Below are the code and all the weights of a small trained network. Each question names an input and a class and asks about switching units off, where a switched-off unit gives its printed mean instead of its output.

import numpy as np


def w(rows, s, z=0):
    codes = np.array(rows[::2]) - 128.0
    scale = np.full(codes.shape[1], s)
    scale[-1] = z or s
    return codes * scale


def norm(h):
    return h / np.sqrt((h * h).mean(-1, keepdims=True) + 1e-5)


def f(y):
    return np.maximum(y, 0)


def log_softmax(a):
    a = a - a.max(-1, keepdims=True)
    return a - np.log(np.exp(a).sum(-1, keepdims=True))


def net(x, mask):
    res = np.array(x, float).reshape(1, 2) / 4 @ E
    u = 0
    for l in range(3):
        y = f(norm(res) @ A[l][:, :-1].T + A[l][:, -1])
        res = res + np.where(mask[u : u + 7], y, B[l][:, -1]) @ B[l][:, :-1]
        u += 7
    return log_softmax(norm(res)[-1] @ U[:, :-1].T + U[:, -1])


A, B = {}, {}
E = w([
[67,71,137,97,254],'x0',
[108,71,64,214,122],'x1',
],0.0069)
A[0] = w([
[168,149,23,114,109,78],'0.n1',
[220,71,228,34,85,106],'0.n2',
[80,60,157,139,66,2],'0.n3',
[144,113,184,112,115,170],'0.n4',
[156,103,1,74,118,29],'0.n5',
[65,168,167,128,135,252],'0.n6',
[152,186,43,174,163,194],'0.n7',
],0.0078,0.00088)
B[0] = w([
[38,127,253,95,120,189],'0.n1',
[42,95,17,103,117,253],'0.n2',
[119,138,48,146,91,162],'0.n3',
[116,33,184,62,184,175],'0.n4',
[127,185,74,20,172,166],'0.n5',
[31,85,108,136,175,184],'0.n6',
[156,134,184,200,93,195],'0.n7',
],0.006,0.0044)
A[1] = w([
[194,184,109,30,116,232],'1.n1',
[103,100,158,87,151,143],'1.n2',
[82,122,116,197,177,253],'1.n3',
[143,132,124,148,184,141],'1.n4',
[150,151,62,187,186,86],'1.n5',
[44,107,150,127,215,88],'1.n6',
[187,174,169,1,184,150],'1.n7',
],0.0081,0.0011)
B[1] = w([
[174,38,14,192,196,167],'1.n1',
[75,145,129,154,172,189],'1.n2',
[232,174,73,137,208,213],'1.n3',
[167,92,132,118,171,156],'1.n4',
[194,69,111,165,218,163],'1.n5',
[196,176,169,99,33,254],'1.n6',
[148,164,114,132,2,186],'1.n7',
],0.0069,0.0068)
A[2] = w([
[144,116,135,149,155,93],'2.n1',
[79,151,148,139,96,253],'2.n2',
[211,86,81,143,154,152],'2.n3',
[159,112,59,129,254,98],'2.n4',
[152,88,114,179,123,203],'2.n5',
[44,113,104,129,132,102],'2.n6',
[138,151,174,71,156,176],'2.n7',
],0.011,0.0018)
B[2] = w([
[41,178,197,116,117,157],'2.n1',
[148,124,151,216,106,181],'2.n2',
[1,170,110,93,156,249],'2.n3',
[74,186,201,117,64,253],'2.n4',
[207,98,203,65,144,205],'2.n5',
[109,142,73,105,67,156],'2.n6',
[164,66,107,175,168,194],'2.n7',
],0.0084,0.0068)
U = w([
[173,132,74,134,167,56],'0',
[252,46,138,32,239,166],'1',
[73,207,205,89,147,218],'2',
[139,81,97,161,149,7],'3',
[149,110,120,172,166,5],'4',
[92,92,11,35,19,167],'5',
[205,124,184,218,15,171],'6',
[140,81,79,164,155,2],'7',
],0.014,0.0059)

Each question gives the input, the list of numbers given to net, and the class t.
The units are the neurons (one row each of A and B). Each row of codes is followed by its name. A weight is (code - 128) times the scale printed after its matrix; where a second scale follows, it is the last column's (A, B and U).
mask holds one flag per neuron, layer by layer. A switched-off neuron (its flag False) gives its mean, the last column of its row in B, instead of its output. The means were averaged over made-up inputs and are rounded, as every weight is.
A unit's drop is (log p(t) with every unit on - log p(t) with that unit switched off) / (log p(t) with every unit on - log p(t) with every unit switched off).
The circuit of an input: a set's keep is (log p(t) with only the set's units on - log p(t) with every unit switched off) / (log p(t) with every unit on - log p(t) with every unit switched off). Starting from the 12 units with the biggest drops (on a tie, the unit counted first), units are removed one at a time, each time the one whose removal leaves the highest keep (on an exact tie, the one counted first), for as long as the keep stays at least 0.8.
units of the circuit, in order: the units of the circuit, biggest drop first
most important unit: the unit with the biggest drop
top k neurons: the k neurons with the biggest drops, biggest first
k most important neurons of layer l: the k neurons of layer l with the biggest drops, biggest first
drop when u is switched off: that unit's drop, to one decimal
input [7,-5], class 1: units of the circuit, in order => [1.n6 2.n7]
input [4,-6], class 1: units of the circuit, in order => [2.n7]
input [5,-6], class 1: 2 most important neurons of layer 2 => [2.n4 2.n7]
input [-4,-2], class 5: top 3 neurons => [1.n3 1.n1 1.n5]
input [6,-8], class 1: top 2 neurons => [2.n4 2.n7]
input [4,-4], class 1: top 4 neurons => [1.n6 2.n4 2.n7 2.n3]
input [8,-7], class 1: top 2 neurons => [1.n6 2.n7]
input [4,-3], class 1: top 2 neurons => [1.n6 2.n4]
input [-2,5], class 2: top 2 neurons => [1.n7 1.n6]
input [1,-1], class 1: 2 most important neurons of layer 0 => [0.n3 0.n4]
input [-2,0], class 6: top 2 neurons => [2.n2 2.n3]
input [-3,7], class 2: top 2 neurons => [1.n7 1.n6]
input [-3,-1], class 5: top 4 neurons => [1.n6 2.n6 1.n3 0.n2]
input [3,5], class 2: most important unit => 2.n4
input [1,-5], class 5: drop when 0.n2 is switched off => 0.5
input [1,5], class 2: drop when 0.n6 is switched off => 0.0
input [6,-3], class 1: drop when 1.n6 is switched off => 1.8
